 212 -743  819 -705 -396 -785 : raf
 130 -540  644 -605 -309 -701 : kebon
 644 -605 -308   53   78   42 : Busak
 271 -808  847 -736 -424 -833 : sig
  90 -541  615 -658 -377 -703 : ponav
 -62 -274  354 -471 -217 -432 : dapib
at: -396 -785 => raf, 4
at:  644 -605 -309 => kebon, 2
at: -471 -217 -432 => dapib, 3
at: -808  847 => sig, 1

-277 -261   77  116  479 -238  370 -> vobot
  77 -261 -238  479  116 -277  370 -> daki
 435  407 -135   95  369  -95 -355 -> kob
  77 -238 -261  116  479 -277   26 -> rul
at: 369 -95 => kob, 4
at:   77 -238 -261  116  479 -277 => rul, 0
at: -135   95 => kob, 2

 -47 -173  240 -671   17 -147 -171 -262  388  551 -208   38   87   67 -434  333 -475 -281  312  446  187  zisat
  77  -89   14 -105 -236  189  -17 -234 -204 -371   -5  186   58 -202  562  117  263  485 -242 -696  135  teti
  52  196  195  -82   75 -480 -118  -25 -103  302   34 -494 -278   32  492  247  145  551 -511 -712  168  Noge
  38 -281 -173 -208 -147  187 -262 -171   67  -47  241   17  312  388 -475  551 -671   87 -434  446  333  Lat
 -94   52  195  -82   75 -480 -118  -25 -103  302   34 -494 -278   32 -575  -71 -286  465  -53  603 -152  fati
 -94   52  195  -82   75 -480 -118  -25 -103  302   34 -494 -278   32 -575  -71 -286 -363  -53  603 -152  luro
 -94   52  195  -82   75 -480 -157  -25 -103  302   34 -494 -278   32  492  247  145  551 -511 -712  168  muv
  51 -140  204 -362 -358  -61 -143 -447 -361 -275  -58  -47 -105 -316  446  236  131  481 -377 -635  191  Zumul
which:  -94   52  195  -82   75 -480 -118  -25 -103  302   34 -494 -278   32 -575  -71 -286  465  -53  603 -152 => fati
perm:  551 -208   38   87   67 -434  333 -475 -281  312  446  187  -47 -173  240 -671   17 -147 -171 -262  388 => zisat

  15  -85  -30  -16  -58  -50 -180  100   42   41  109   93   -5   30  -16  -18  Nom
-300 -385  -13  -99  234  -26 -149  172 -325   71  190  178 -451 -635 -197   29  Fubi
 -50  -31  -16   -5  109  -16   15  100  -85   41   93   42  -58 -180   30  -18  vupo
-121 -116  -23  -15  225  -25  -12  182 -203   55  167  163 -186 -488   20  -27  Dabob
  68 -158   44   14  290   38  170  487 -117  129  211  126 -142 -505   92 -107  zov
 -77  -43  -22   -3  189  -33   29  166 -136   44  148   93 -136 -374   44  -22  Tanu
-150 -179  -31  -26  244  -25  -35  183 -310   64  173  171 -245 -517  -13  -23  deper
-27 -24  -7  -5 -24 -20   7  25 -27  42  -6 -18 -30  36  22  -9  bovil
  99  -85   41   93   42  -58 -180   30 -121   44  110   33 -107 -263   41  -30  Poz
  46   98  -57   12  249   17  101  435 -128  108  194  141 -148 -533   87 -137  Sed
-120 -116  -23  -15  226  -25  -12  182 -202   55  167  162 -186 -488   20  -27  tevo
  46 -124   49   12  249   17  101  435 -128  108  194  141 -148 -533   87 -137  sapif
which: -121 -116  -23  -15  225  -25  -12  182 -203   55  167  163 -186 -488   20  -27 => Dabob
at:  100  -85   41   93   42  -58 -180   30 => vupo, 7
perm:   41  -85  100  109  -18  -31   42  -16  -58  -16   -5  -50   15   93   30 -180 => vupo
at:  487 -117  129  211  126 => zov, 7
perm:   87 -137   46 -124   49   12  249   17  101  435 -128  108  194  141 -148 -533 => sapif

-173 -135 -264  299 -122  -38 -739 -300 -188  139   70  242 -115  -68 -314   77  135   90 -268  -19  396   16 -178   68  242  104   62  223 -157  373  532 -280   59 -118 -399  337  -13 -226  240 -190 -310  196  457  438 -548  -80   10 -375  181   77  271 -200   25 -424   17  -55  282 = botot
-173   90  240  299   10   77   62 -314 -115 -375  196 -399  139   25  -19  242 -178 -280 -424  -68  457 -300   77  -80 -188 -200 -310 -122 -268  223 -118 -739  -13  271 -226  181  -55  282 -135   68 -264  242   17  396   70  -38 -191  135  373   16  104  532  337   59  438 -548 -157 = degit
 260  272  471  110  530  414 -150  -43 -347  -27 -374  168  432 -148  -89  549 -151   88  330  231 -300   74 -288  174  229 -100   68 -240   35  224 -264 -166  400  -53 -438   68  -52 -203 -138   24 -816  173  308  -72 -583  256 -308 -214 -267  349 -110  -95 -344  -15  -39  214 -126 = sanu
at: -138   24 -816  173  308  -72 -583  256 -308 => sanu, 38
perm: -126  214  -39  -15 -344  -95 -110  349 -267 -214 -308  256 -583  -72  308  173 -816   24 -138 -203  -52   68 -438  -53  400 -166 -264  224   35 -240   68 -100  229  174 -288   74 -300  231  330   88 -151  549  -89 -148  432  168 -374  -27 -347  -43 -150  414  530  110  471  272  260 => sanu
at:  373  532 -280   59 -118 -399 => botot, 29
perm:  282  -55   17 -424   25 -200  271   77  181 -375   10  -80 -548  438  457  196 -310 -190  240 -226  -13  337 -399 -118   59 -280  532  373 -157  223   62  104  242   68 -178   16  396  -19 -268   90  135   77 -314  -68 -115  242   70  139 -188 -300 -739  -38 -122  299 -264 -135 -173 => botot
perm:   59  438 -548 -157 -173   90  240  299   10   77   62 -314 -115 -375  196 -399  139   25  -19  242 -178 -280 -424  -68  457 -300   77  -80 -188 -200 -310 -122 -268  223 -118 -739  -13  271 -226  181  -55  282 -135   68 -264  242   17  396   70  -38 -191  135  373   16  104  532  337 => degit
at:  -68 -314   77  135 => botot, 13
at:  240 -190 -310  196  457  438 -548  -80   10 => botot, 38

-179  489 -500  428 -199  371  356  471 -398  Sabi
-158  123 -317 -106   70 -231  199  -47   61  Tum
-179  489 -500  428  382  371  356  471 -398  pizug
-106 -158   70 -231  123 -317 -489 -609  649  Goreg
at:  428 -199 => Sabi, 3
at: -158  123 -317 -106   70 -231 => Tum, 0

-298 -388 -678 -238  227  435  -72 -511 -185 -376  -15  158  426 -346  135  -20  244  -28   18  346 -571   23  -79 -233 -215  -16  136   -8  -57 -435  zotek
 -20  -28 -511 -435  135  -57  244   -8  136  -16  158 -678 -376  426 -215  346   18  -72 -233 -346  227 -571  -15 -238  -79 -184 -388 -298   23  435  fen
-388  136  -79 -376  426   -8  -28  244  -72  -57 -511 -678 -435 -233 -298  -20  158  435  226  346 -571  -16  -15 -215   23 -238   18  135 -185 -346  dadaz
-238 -298 -376  -72  136 -215 -233   -8  244 -388   23  -16 -185 -571  -79  -20  426 -511 -346  435  346  158 -678  -28  135 -435  -57  -15  227   18  mutam
perm: -678 -571 -511 -435 -388 -376 -346 -298 -238 -233 -215 -184  -79  -72  -57  -28  -20  -16  -15   -8   18   23  135  136  158  227  244  346  426  435 => fen
perm:  -28  244  -72  -57 -511 -678 -435 -233 -298  -20  158  435  226  346 -571  -16  -15 -215   23 -238   18  135 -185 -346 -388  136  -79 -376  426   -8 => dadaz
perm: -346 -185  135   18 -238   23 -215  -15  -16 -571  346  226  435  158  -20 -298 -233 -435 -678 -511  -57  -72  244  -28   -8  426 -376  -79  136 -388 => dadaz
perm:  435   23 -298 -388 -184  -79 -238  -15 -571  227 -346 -233  -72   18  346 -215  426 -376 -678  158  -16  136   -8  244  -57  135 -435 -511  -28  -20 => fen
perm: -678 -571 -511 -435 -388 -376 -346 -298 -238 -233 -215 -185  -79  -72  -57  -28  -20  -16  -15   -8   18   23  135  136  158  226  244  346  426  435 => dadaz
which: -298 -388 -678 -238  227  435  -72 -511 -185 -376  -15  158  426 -346  135  -20  244  -28   18  346 -571   23  -79 -233 -215  -16  136   -8  -57 -435 => zotek

  32  666 -207  445  426 : fona
-163  567 -469  124 -211 : bon
 445   33 -207  666  426 : pobuz
 482 -522  711 -594  770 : gagu
  33 -207  667  426 -302 : mor
 360 -627  294 -266  598 : Tato
-503  -40  395  239  531 : zak
 443 -444  714 -590  458 : lumi
-503  -40  395  239 -650 : tir
-318  329  464 -149  230 : Zub
at:   33 -207  666  426 => pobuz, 1
perm:  458  443 -444  714 -590 => lumi
perm: -207   33  426  445  666 => pobuz
at: -522  711 -594 => gagu, 1

 301 -284  330  134  -38  288  120   76  249  230  234  666   65   21  127   18 -140  120 -161  -47  225  -25   68  676  488  491 -176    6  389  -15 -290 -127 -204   86 -284  -57 -227  381   65 -514   56  128  177 -291 -279 -600  291    8  119 -267   25 -330 -508   39 -296  265  148  107 -406   59 -221  218 -> gizet
 299 -201   51   57   47  -75 -236   99 -454   25  -56   95  184  120 -307   40  -56 -113   96  113 -453    5   85   34   92   72  -74   35   54  142 -112  -92 -106  -65   98   64 -313  113  -38  117 -100   41   49   80 -423  128  251  119   29 -411  -41 -419  212  -34   63   81   95 -130   92  -73 -303  163 -> dinor
  63  142  113  184 -236   40   85 -106 -130 -313  119   64   95 -112   41  -38  128 -307   25  -56   51  163   92   35   54    5   81   92 -419  -56  -74  -65   72   96 -113  -75 -303   99  299  117   57  -92 -423  113  -41 -201 -454  212   95   35 -453 -100   29  251  -73   80   47  -34 -411   98   49  120 -> Kep
at:  -56 -113   96  113 -453    5   85   34   92 => dinor, 16
at: 251 -73 => Kep, 53
perm:  -75 -201   40   85 -130   64 -236  251  113   35   81   98  -38  120   49   51  119 -303  184 -454  142  -56   34    5 -112   72  -34   41 -453  -73 -423 -113   29 -307 -100   99   25 -313  212   47   54  163 -106   57 -411   63   96   92   92  -65   95  299   95 -419  117  -41  -92   80  -74  113  -56  128 => dinor

-244   87   87 -369   -9 -> fid
244 486  87 370 -74 -> ser
  -9   87 -244   88 -369 -> dedeg
  87   -9 -244 -369   86 -> fazi
243 370 117  41  46 -> Puror
at: 370 -74 => ser, 3
perm:   87 -244   88 -369   -9 => dedeg
perm: -369   86   87   -9 -244 => fazi
perm:   -9   87   87 -244 -369 => fid
perm: -244   88 -369   -9   87 => dedeg
at: 243 370 117 => Puror, 0
perm:   -9 -369   87   87 -244 => fid

